Each row of numbers stands for one thing and depends on some of the facts below. Use the named rows to name the rest.

How the things are related:
β: is directly followed by; χ: is of sort; ξ: is directly part of; Σ: uses
β (each to the one after it):
bobruk β sebroli β dreflum β fesko β gufo β driplol β ploflabru
bomeskol β vifim β planor β pagim β susta β gimam β fistis β lozes β pladrem
dufle β ploklu β vozum β tiskiri β fluskon
fiflilin β lubru β druzu β trubu β tigrilus β truflin
fiska β klukes
flenotrun β pefla
flestim β plakal β skubis β fuflen β radim β megrer β tuskam β vova β nudas
kamuplan β klaba β duklo β flunek β trusal β breza β trubas β dobugrum β trufumos β skotem
klodres β kazom β stikek β dresek β karem
livir β naskam β tastor β stutis β gesku β nudror β kipifom β britronil β stastidre β pazon β kevul
mezos β kudros β saplo β breklal
nefla β lugur β flika β poskol β bebrim β bredro β kofol
pluklin β naskos β skosor β ledruplal
puskofu β loskol β somu β stilir β neflu
pusti β vidra β vastuk β broklos β troban β vikepor
rigi β vodru β bruroklok β pleto
skilo β plibren β mustak β murose β nevir β zenu β fleka
stikli β sedri β plesi β plugre β zuklil β dodrik
truva β tragrir β plikla β redras
zelon β stesteran β grenon β zogu β bretin β diman β detrorar β braklus β viles β dite β klotul
zosen β trebraklen β skose β nuskunu
zotre β klikes β nebrem β begon β bugrun β revis β trukevin β zaba β desal β matrol β sabris
χ 174 <- bebrim, bomeskol, bruroklok, desal, detrorar, dreflum, duklo, fiflilin, flunek, gesku, grenon, kamuplan, kazom, klaba, kloplu, kofol, loskol, lozes, nefla, nevir, nudror, pagim, plesi, poskol, puskofu, pusti, sabris, samon, saplo, sedri, skosor, skotem, stastidre, stesteran, stilir, tigrilus, trebraklen, troban, trubas, vastuk, vidra, vova, vozum, zenu, zogu, zosen
χ 131 <- begon, bobruk, braklus, bredro, broklos, dite, dobugrum, dresek, druzu, fuflen, lugur, megrer, plakal, plugre, redras, skilo, skubis, truflin, trukevin, tuskam, vifim, zuklil
χ 677 <- breklal, bretin, briflem, britronil, bugrun, flenotrun, fluskon, kevul, ledruplal, lubru, matrol, mustak, nuskunu, pefla, revis, stutis, tastor, trusal, viles, vodru
χ 961 <- breza, dodrik, dufle, fesko, fistis, flestim, flika, gimam, gufo, karem, kipifom, klikes, klodres, klukes, kudros, livir, naskam, naskos, nebrem, neflu, nudas, pazon, planor, pleto, plikla, pluklin, radim, rigi, skose, somu, stikek, trubu, trufumos, vikepor, zaba, zotre
[bebrim, bredro, flika, kofol, lugur, nefla, poskol] ξ zelon
[begon, bugrun, desal, klikes, matrol, nebrem, revis, sabris, trukevin, zaba, zotre] ξ plibren
[bobruk, dreflum, driplol, fesko, gufo, ploflabru, sebroli] ξ braras
[bomeskol, fistis, gimam, lozes, pagim, pladrem, planor, susta, vifim] ξ brubro
[braklus, bretin, detrorar, diman, dite, grenon, klotul, stesteran, viles, zelon, zogu] ξ ploflabru
[breklal, kudros, mezos, saplo] ξ skoflus
[breza, dobugrum, duklo, flunek, kamuplan, klaba, skotem, trubas, trufumos, trusal] ξ susta
[briflem] ξ pladrem
[britronil, gesku, kevul, kipifom, livir, naskam, nudror, pazon, stastidre, stutis, tastor] ξ ploklu
[broklos, pusti, troban, vastuk, vidra, vikepor] ξ mezos
[bruroklok, pleto, rigi, vodru] ξ murose
[dodrik, plesi, plugre, sedri, stikli, zuklil] ξ napir
[dresek, karem, kazom, klodres, stikek] ξ truva
[druzu, fiflilin, lubru, tigrilus, trubu, truflin] ξ diman
[dufle, fluskon, ploklu, tiskiri, vozum] ξ tragrir
[fiska, klukes] ξ piflom
[fleka, murose, mustak, nevir, plibren, skilo, zenu] ξ muti
[flenotrun, pefla] ξ stikli
[flestim, fuflen, megrer, nudas, plakal, radim, skubis, tuskam, vova] ξ klotul
[kloplu] ξ sebroli
[ledruplal, naskos, pluklin, skosor] ξ fleka
[loskol, neflu, puskofu, somu, stilir] ξ fiska
[napir] ξ gigri
[nuskunu, skose, trebraklen, zosen] ξ driplol
[plikla, redras, tragrir, truva] ξ dutri
[samon] ξ tiskiri
bomeskol Σ samon
bredro Σ bruroklok
breklal Σ zelon
breza Σ vidra
britronil Σ tiskiri
broklos Σ dreflum
dobugrum Σ skoflus
dreflum Σ driplol
fesko Σ fistis
flestim Σ tiskiri
fuflen Σ tragrir
karem Σ mezos
kipifom Σ sebroli
klikes Σ flika
klodres Σ truva
kloplu Σ tragrir
ledruplal Σ klotul
matrol Σ susta
mustak Σ dreflum
nebrem Σ redras
neflu Σ skoflus
nuskunu Σ fleka
pagim Σ trebraklen
plikla Σ sebroli
poskol Σ piflom
puskofu Σ fistis
pusti Σ sebroli
radim Σ plibren
sabris Σ braras
saplo Σ briflem
skose Σ trebraklen
skosor Σ braras
skubis Σ driplol
somu Σ saplo
stastidre Σ klotul
stikek Σ ploklu
stilir Σ braras
stutis Σ redras
trebraklen Σ braras
trubu Σ tuskam
tuskam Σ redras
vidra Σ skosor
vikepor Σ gigri
vodru Σ sedri
zenu Σ flenotrun
zogu Σ vidra
zuklil Σ stikli

Named rows:
[-12  -2  -3  -5  -2  20  17 -12  16 -17  -5  -8   9 -12  -1  17   2   2
   8 -10  39  -3   3  -8  -3 -14  -5  39] : kipifom
[-10   7  -7  -8  -7   8  -1 -14  -3  -2  -5 -17   4 -11  -6  13  -5   9
   5   6  14  -1   7  -9  -8  11   4  53] : ploklu
[ -9   4 -13  -5  -2   7   1 -14  -8  -9  -4 -13  -3 -13  -5  19  -4   6
   9  -5  15  -3  16 -10  -2   3   6  51] : tastor
[ -7  -2   0  -5  -6  11   2 -13  -6  -8  -4 -14   2 -14 -12  16   0   4
   8   6  17  -1   5  -6  -1   9   6  55] : naskam
[-12  -8 -10   0 -12  28  15 -14   9 -29   0  -7   1   1   2  20  12   2
  15  -4  23  -8   2   4  -7  -3  -8  38] : pazon
[-26   9 -13  -6  -4  15   5  -8  -8   5  -4 -16   5 -19  18   5   8  16
  -7  14  16  -7   7  -9 -10   3  -8  36] : napir
[-22   1 -11  -5   3  20  15  -5  -9   0  -1 -11   5 -27  17   2  14   9
  -2  14  25 -13   9  -9  -6  -2 -17  32] : dodrik
[-28   8 -26 -12  15   7  -2 -10  -9  10  -1  11   9  -1   5  -1   1   0
 -14  31  16  -3  -6 -18   2   0  -4  17] : fuflen
[-26   4 -24 -14   4   4  -9 -11 -14  12   0   7   6   1   0   3   2   1
 -15  38  12  -6 -12 -19   0   0   0  21] : skubis
[-15  13  -9 -20  -3  11  -5  -5 -15  13  -3   0   6  -3  15  -2  -4  13
 -10  34  12   7  -7 -18  -3   9  -4  39] : zelon
[-21  12 -27 -13  13  10   2  -7  -7   8   2  13   9  -5  13  -1   2   5
 -14  26  18  -2  -3 -15  -4   2  -9  19] : bebrim
[-22   8  -3  -4   0  19   4  -9 -11   3 -12 -14   6 -23   0  13   3   9
   0   5  32   1   2 -12   6  -5   7  34] : plikla
[-26   5 -20   1  -1  12   9  -8  -4  12  -2 -21   2 -28  21   5  13  13
 -10  12  17  -5   8 -12 -10   3 -14  34] : susta
[-25   5 -15  -4  -7  15   5  -8 -10  10  -2 -19   3 -20  19   7   9  15
  -7  14  13  -6   8 -13 -10   4 -11  36] : brubro
[-31  15 -12 -12   2  10  16  -3  -1  -1  -7  -9  10 -13  13  -1   7  14
  -5  14  23 -24  10  -6 -10  -7  -8  25] : zenu
[-26  20 -10 -13  -2   9   9  -3 -22   0 -15 -11   1 -21  13   3   3  18
  -1  11  23 -20  17  -8  -1  -4   0  25] : ledruplal
[-23   6 -15 -10   2  10   2  -8 -19   5  -5  -2   3 -22   8   3   7   5
  -5  21  26  -6  -1 -10   3   1 -10  26] : fesko
[-15   5 -18  -6   0   5   6 -14  -1  -3  -4 -11   3 -17  -3  14   1   7
   4   0  20  -3   8  -7  -8   5   0  43] : tiskiri

Rows to name:
No name comes twice in this set of rows, the named rows included.
[-15  14 -14  -6  -2  -4   1 -10   0 -12  -6 -13  -3 -16  -4  17  -1   3
  24  -6  18   3  13  -6  -2  -7  -4  43] -> stutis
[-20  -1 -16  -2 -12  18  13 -15  20 -20  -1  -8   2  10   0  19   8   3
  11  -4  18 -13   0  -7 -13 -11  -5  38] -> stastidre
[-24   5 -13 -11  -2  15  -4  -4 -20   8  -6  -1   1 -19   5   5   2   4
  -7  26  22  -2   0 -10   9   7  -4  29] -> skose
[-28   5 -25 -10 -11  30   6  -9  -6 -10   3  13   4  11  27   9  10  12
  -7  19  17   2 -14  -4  -6  -1 -16  17] -> klotul
[-14   8   0 -13  -7  13  -1  -6  -7   5  -6 -20   5 -14   5   6   0  14
  -1  15  12  -1   3 -13  -8  10   0  53] -> truva
[-31   0 -18   0 -15  28  12 -10  -2  -6   0 -14   1 -10  30   9  20  15
  -5   6  15  -7   1  -8 -14  -3 -15  29] -> pladrem
[-26  17  -6  -9   2  14  11  -5 -24  -1  -9  -8  11 -24   6   0   7  13
  -2  17  25 -19  11   2   2   5  -3  29] -> pleto
[ -9   1 -15  -9 -10  15  13 -11  12 -22  -3  -7  -6  -2   7  20   3  10
  14  -8  25 -11   8  -6  -7 -11 -10  41] -> britronil
[-29  10 -15 -13  -4  21  -1  -2  -5   8  -2  -3   1 -11  13   2  -3  10
  -5  17  17  -4  10  -9  -2  13  -9  32] -> braras
[-24  11 -17  -8  -2   9   4  -7 -16   4  -9 -13  -2 -24  16   9   4  13
  -2  10  21 -11  13 -16  -1  -4  -5  30] -> breklal
[-11  -3 -14  -5 -16  29  15 -14   8 -29  -1  -5  -6   3  10  24   7   8
  13 -10  16  -5   9  -3  -9  -9  -7  39] -> kevul
[-24  15 -11 -15 -11   5   1  -8 -27   2 -17 -14  -3 -19  10   6   5  20
  -2  16  19 -23  13 -13  -2  -4   0  30] -> mustak
[-26  14   5 -14   4  13   3  -4 -15   7  -7 -17  15  -9   2  -7   3  16
  -6  31   6 -20   7 -12  -7   2   6  39] -> skilo
[-21  14  -4 -12  -2  18  -1  -7 -13  14 -10  -8  11 -12  14   2  -3  18
 -12  19  21   9  -1 -18  -1   2   6  32] -> sebroli
[-11  12 -15 -21   2  15  -7  -5 -22  11  -4   8  -2  -5  18   5  -4   9
 -11  30  12   8   0 -20   3   6  -3  30] -> lubru

Now the same things, written a new way:
Known rows:
[ -4   8  26   3 -29  15   4 -20  35   8  23   3   2   5 -16  23  -1  -1
   6 -18 -20  13 -19  -5   3  -9  -6  12] : revis
[-25  17 -16  22  32  -5   8  25  -6 -12  17   1 -14 -12  17 -19 -23  -5
  37   8 -25  -4 -10 -16 -20  50  -6   8] : kamuplan
[  2 -25  32 -15 -27 -22 -57 -36   3 -29   9   2 -13  18 -37   1  22  25
  47 -23   2  -9 -15   9  24 -26  17  25] : stastidre
[-25  -1  -6 -10  30  -1  27  14  36 -17  19   0   1  13  18   8  -9  15
   2   6  13   1 -17 -13  -5  22 -10 -14] : lubru
[-12  16  17  11  -3  10  23 -10  23  -2  17   7  -5   7  -8   7  -5   5
  11 -11 -16   5 -25  -3  -6   6  -5   1] : ledruplal
[ -6   1   0 -15   0   0   2  20 -15 -23  11  -5  -2 -17  -4  -4   4   8
  54  14 -31  17   3   6 -20   8 -10   9] : pagim
[-18  10   4  11  10   0   7  10   7  -8  14   5  -6   4   1  -9 -13   6
  26   1 -10   1 -12 -17   0  20  -5   8] : plesi
[ 14  -9  38 -14 -60   5 -22 -52  46  -5  27  -1   3   6 -41  39  24   4
  22 -32 -28  20 -16   1  10 -29  11  13] : matrol
[-27  -1   3  14  -4  15 -28  14   5   6  27  19 -23 -13  -6  -2  10 -12
  15  11  31  -5 -16 -27  -5  -2   0  14] : redras
[-27  19   5   0  21   7   0   2   0 -25   9  -1 -12   7   2   2  -2   6
  -1   1   2  -6 -53  18 -31   7  -6   0] : stikek
[-18  19  14   0  -7  21  12  -5  24  -8  21  -5  -1   2  -6  22  -6  -7
 -16  -5 -13   6 -48   5 -26   5 -12   2] : pleto
[ -5  10  -4  32   2  13  13  48  -5   9 -16  -5 -12 -11  33 -21 -43   0
 -12  10  -5   6 -27 -21  -3  26  25 -11] : stikli
[ 10 -40  20 -45 -31 -16 -32 -29  65 -28  32 -12   9   6 -19  40  29  16
  17 -15   6  12 -10  -6  19 -12  14  -3] : viles
[-25 -10  -7 -23  15  10  -1  -4  37 -17  37  13  -6 -16   3  33  24   7
  -3   5  32   6 -40 -15 -49   3   1 -30] : trubu
[-36  39   8  20  15  32  45  10  12   2  19   3  -1   4   9  14 -22 -13
 -28   2 -12   3 -50  -2 -32  17 -25  -4] : zotre
[ -5 -26  19 -28  -5 -13  -1 -15  49 -31  22  -2   4  12   1  20  11  15
  25  -4   4   5 -13 -16   6   4   5 -12] : bredro
[-22  -6  14   5   2  -9 -25  -6 -12 -20   7   7 -16  18 -18 -19   2  17
  31  -6  14 -14 -19   1  20  -6  -2  22] : gesku
[ 10 -11  13  31 -22   3  -5  31  10  11  -5 -25   2 -18   3   6 -30  16
   0   8   0   2 -22 -15   1   9  33   1] : skoflus

Name these rows:
No name comes twice in this set of rows, the named rows included.
[ 24 -50  16 -33 -34 -16 -17   6  57 -19   0 -16   9   2  12  27  -1  32
  -7  -4  17  16 -13 -24  18  -4  41 -35] -> ploflabru
[ -8 -16  -6   3  12  -1  28  49  32  -8  -9 -10   7   6  42   0 -34  19
 -23  12  24   5 -17 -32   5  26  22 -40] -> zelon
[ -5   2  25   1 -21   3   3 -26  22  -1  20   9   0   9 -19   7   2  12
  29 -18 -23   3 -10 -17   5   1  -1   8] -> zenu
[ 23 -11  27  12 -64  16 -16   1  25  15  -6 -11  -1  -6  -9  18 -17   2
  -9 -19 -17  19 -20 -18  18 -11  32  -1] -> fleka
[-14  -3  25 -11  -1   2 -45 -33   1 -43   9  -7 -18  15 -25  13  17  15
  15 -16   5 -10 -55  34  -6 -17   6  11] -> kipifom
[-12   7  21   6 -19   8   8 -13  21   4  20   5   1  11 -14   8  -8   6
  20 -14 -20   4 -10 -19  11   4  -6  11] -> nevir
[-22  13  -1  13  18   3  17  15   5  -7  12   5  -3   5   7 -11 -18   5
  23   2  -9  -5 -13 -19  -2  26  -9   4] -> loskol
[-29   9  -3   7  31  -3  29  23  12 -10  15   5  -2   9  18  -9 -22  15
  19   7   4  -5 -11 -24   1  32 -12  -7] -> zosen
[  8   6  19  24 -35  17  19  14  11  18 -13   1  -3   2   8   1 -33   6
 -13  -9 -18  14 -31 -20  -1  -2  25 -13] -> murose
[-15  16  27  13 -11  18  29  -9  25   1  21   8  -2   8  -5  11 -11  -3
  11  -9 -18   9 -21 -18  -1   6 -11   9] -> begon
[ 19 -38  13 -28 -27 -15  -7  13  46 -16  -3 -14   7   4  13  18  -8  25
  -8  -4  16  13 -16 -23  13  -1  40 -34] -> diman
[  4 -32  20 -54 -30  -8 -37 -28  62 -40  36 -21   9   3 -18  52  36  11
  -1 -12   8  10 -33   6  -1 -11  10  -6] -> nudas
[-16   6 -10  11  16  -9 -11  14   1 -15  19  -2 -14 -10   6 -10 -10  -4
  40   4 -25  -1  -9 -14 -13  39   1  12] -> duklo
[ -3  -3   6 -17 -23   6 -56  -9  26 -29  29 -22  -9 -20 -13  32  15 -20
   5  -5 -15   6 -39  13 -12  17   3  19] -> fistis
[  5 -41  26 -36 -24 -15 -21 -19  63 -32  27  -9  10   9 -13  29  25  15
  27  -8   6   8  -8 -18  17  -5  11  -5] -> braklus

